Below are the code and all the weights of a small trained network. Each question names an input and a target symbol and asks about switching units off, where a switched-off unit gives its printed mean instead of its output.

import numpy as np


def w(rows, s, z=0):
    codes = np.array(rows[::2]) - 128.0
    scale = np.full(codes.shape[1], s)
    scale[-1] = z or s
    return codes * scale


def f(y):
    return y / 2 * (1 + np.tanh(0.7978845608 * (y + 0.044715 * y**3)))


def softmax(a):
    e = np.exp(a - a.max(-1, keepdims=True))
    return e / e.sum(-1, keepdims=True)


def log_softmax(a):
    a = a - a.max(-1, keepdims=True)
    return a - np.log(np.exp(a).sum(-1, keepdims=True))


def net(x, mask):
    ids = ['ΓΘαεζω'.index(c) for c in x.split()]
    T = len(ids)
    res = E[ids] + P[:T]
    u = 0
    for l in range(3):
        q, k, v = (res @ M[l].T for M in (Q, K, V))
        z = softmax(np.where(np.tri(T) > 0, q @ k.T / 3**0.5, -1e9)) @ v
        res = res + np.where(mask[u], z, O[l][:, -1]) @ O[l][:, :-1]
        u += 1
        y = f(res @ A[l][:, :-1].T + A[l][:, -1])
        res = res + np.where(mask[u : u + 4], y, B[l][:, -1]) @ B[l][:, :-1]
        u += 4
    return log_softmax(res[-1] @ U[:, :-1].T + U[:, -1])


Q, K, V, O, A, B = {}, {}, {}, {}, {}, {}
E = w([
[44,102,207,142,138],'Γ',
[177,12,131,74,142],'Θ',
[103,59,185,169,147],'α',
[95,132,28,65,39],'ε',
[79,36,149,96,173],'ζ',
[188,64,178,169,111],'ω',
],0.011)
P = w([
[162,216,142,132,207],'0',
[155,26,122,186,57],'1',
[175,55,117,181,67],'2',
[168,59,147,173,60],'3',
[243,100,140,131,146],'4',
[236,67,165,95,80],'5',
[253,99,173,99,150],'6',
],0.0063)
Q[0] = w([
[114,69,141,142,94],'0.h1',
[117,74,143,94,70],'0.h1',
[71,180,1,110,64],'0.h1',
],0.051)
K[0] = w([
[134,159,119,124,136],'0.h1',
[151,169,69,145,176],'0.h1',
[93,82,80,122,1],'0.h1',
],0.05)
V[0] = w([
[209,79,158,177,7],'0.h1',
[88,177,102,211,135],'0.h1',
[136,91,82,193,151],'0.h1',
],0.015)
O[0] = w([
[168,237,101,248,244,130],'0.h1',
[233,119,203,46,1,2],'0.h1',
[109,129,186,175,185,147],'0.h1',
],0.0068,0.006)
A[0] = w([
[238,134,180,47,147,56],'0.n1',
[127,224,200,144,56,15],'0.n2',
[134,207,146,228,1,2],'0.n3',
[131,251,239,121,77,8],'0.n4',
],0.0085,0.0035)
B[0] = w([
[31,97,141,255,43,246],'0.n1',
[40,118,64,77,155,53],'0.n2',
[16,20,100,101,169,95],'0.n3',
[182,144,34,68,168,72],'0.n4',
],0.0063,0.0011)
Q[1] = w([
[121,37,110,203,133],'1.h1',
[191,252,130,42,132],'1.h1',
[16,68,121,166,111],'1.h1',
],0.038)
K[1] = w([
[145,193,23,127,105],'1.h1',
[136,50,253,127,118],'1.h1',
[133,144,58,156,141],'1.h1',
],0.039)
V[1] = w([
[184,196,83,192,55],'1.h1',
[125,175,186,81,63],'1.h1',
[7,118,76,78,122],'1.h1',
],0.015)
O[1] = w([
[143,254,72,182,103,96],'1.h1',
[177,140,158,105,39,6],'1.h1',
[87,28,18,110,90,146],'1.h1',
],0.0096,0.014)
A[1] = w([
[184,254,5,113,137,11],'1.n1',
[149,211,217,118,146,8],'1.n2',
[220,174,90,186,168,4],'1.n3',
[101,173,125,144,190,3],'1.n4',
],0.0075,0.0049)
B[1] = w([
[42,59,204,155,161,255],'1.n1',
[217,202,98,137,124,199],'1.n2',
[144,90,2,71,154,250],'1.n3',
[229,130,14,117,34,239],'1.n4',
],0.0057,0.0064)
Q[2] = w([
[91,16,118,247,170],'2.h1',
[125,253,109,206,172],'2.h1',
[149,159,201,107,130],'2.h1',
],0.027)
K[2] = w([
[146,254,66,52,121],'2.h1',
[89,59,117,17,17],'2.h1',
[119,41,57,134,153],'2.h1',
],0.026)
V[2] = w([
[93,152,46,96,65],'2.h1',
[2,199,133,88,72],'2.h1',
[175,147,10,96,101],'2.h1',
],0.0076)
O[2] = w([
[82,143,120,172,2,77],'2.h1',
[96,57,192,184,75,4],'2.h1',
[98,198,64,106,55,122],'2.h1',
],0.0053,0.011)
A[2] = w([
[141,177,155,39,5,118],'2.n1',
[65,112,162,65,82,46],'2.n2',
[111,70,89,136,109,5],'2.n3',
[94,132,40,121,110,95],'2.n4',
],0.012,0.0029)
B[2] = w([
[172,24,74,254,241,166],'2.n1',
[223,171,77,73,49,173],'2.n2',
[109,205,124,90,143,248],'2.n3',
[97,126,228,128,96,242],'2.n4',
],0.01,0.016)
U = w([
[197,223,137,129,81,94],'Γ',
[216,156,253,129,72,237],'Θ',
[182,149,106,161,58,63],'α',
[135,187,141,146,46,253],'ε',
[165,181,126,96,50,55],'ζ',
[132,147,111,117,119,90],'ω',
],0.004,0.002)

Each question gives the input, a string of symbols that net reads in full, and the target symbol t.
The units are the heads (3 rows each of Q, K, V and O) and the neurons (one row each of A and B). Each row of codes is followed by its name. A weight is (code - 128) times the scale printed after its matrix; where a second scale follows, it is the last column's (O, A, B and U).
mask holds one flag per unit, layer by layer, with each layer's heads first. A switched-off unit (its flag False) gives its mean, the last column of its rows in O or B, instead of its output. The means were averaged over made-up inputs and are rounded, as every weight is.
A unit's drop is (log p(t) with every unit on - log p(t) with that unit switched off) / (log p(t) with every unit on - log p(t) with every unit switched off).
The circuit of an input: a set's keep is (log p(t) with only the set's units on - log p(t) with every unit switched off) / (log p(t) with every unit on - log p(t) with every unit switched off). Starting from the 12 units with the biggest drops (on a tie, the unit counted first), units are removed one at a time, each time the one whose removal leaves the highest keep (on an exact tie, the one counted first), for as long as the keep stays at least 0.8.
circuit, biggest first: the units of the circuit, biggest drop first
top k neurons: the k neurons with the biggest drops, biggest first
top k neurons in layer l: the k neurons of layer l with the biggest drops, biggest first
drop of u: that unit's drop, to one decimal
input ε ζ ω ω, target α: circuit, biggest first => (0.h1 2.n1 1.h1 2.h1)
input Γ Γ Γ, target α: circuit, biggest first => (0.h1 2.n1 1.h1 2.n2)
input ω ζ ζ ζ ω ε, target Γ: top 2 neurons => (0.n1 1.n2)
input ε Θ Θ ε Γ ω, target ε: circuit, biggest first => (1.h1 2.h1 2.n4)
input Θ Θ ε α, target ε: circuit, biggest first => (1.h1 2.h1)
input Θ ε ζ, target ε: circuit, biggest first => (1.h1 2.h1)
input ζ ε α ζ Θ ζ Θ, target ε: top 2 neurons => (0.n3 0.n1)
input Γ ε Θ α ζ ε, target α: circuit, biggest first => (1.h1 2.n1 2.h1)
input Γ ω Θ ω ζ Θ, target α: circuit, biggest first => (0.h1 2.n1 1.h1 2.n2)
input ε Θ Θ α, target α: circuit, biggest first => (0.h1 2.n1 1.h1 2.h1)
input ε ω α Θ, target α: circuit, biggest first => (0.h1 2.n1 1.h1 2.h1)
input Θ ζ ε, target ε: circuit, biggest first => (1.h1 2.h1 2.n4)
input α α Γ ε ε, target Θ: top 2 neurons => (1.n4 2.n3)
input ε Θ ζ, target α: top neuron in layer 2 => (2.n1)
input ω ζ α, target Γ: top neuron => (1.n2)
input α ζ ζ Θ ζ, target Θ: circuit, biggest first => (1.h1 0.h1)
input ε Θ ε ω, target ε: circuit, biggest first => (1.h1 2.h1)
input Γ Θ Θ Θ Θ ζ, target α: circuit, biggest first => (0.h1 2.n1 1.h1 2.n2)
input ω Θ Θ, target Γ: circuit, biggest first => (1.h1 0.h1 1.n2)
input ζ ζ α, target ζ: top 2 neurons in layer 2 => (2.n2 2.n3)
input α Θ Θ, target Θ: drop of 0.n3 => 0.0
input ε α α Γ, target α: drop of 2.n1 => 1.0
input ε ω ε, target ε: drop of 0.h1 => 0.3
input ω ω α ζ α, target Γ: drop of 0.h1 => 0.6
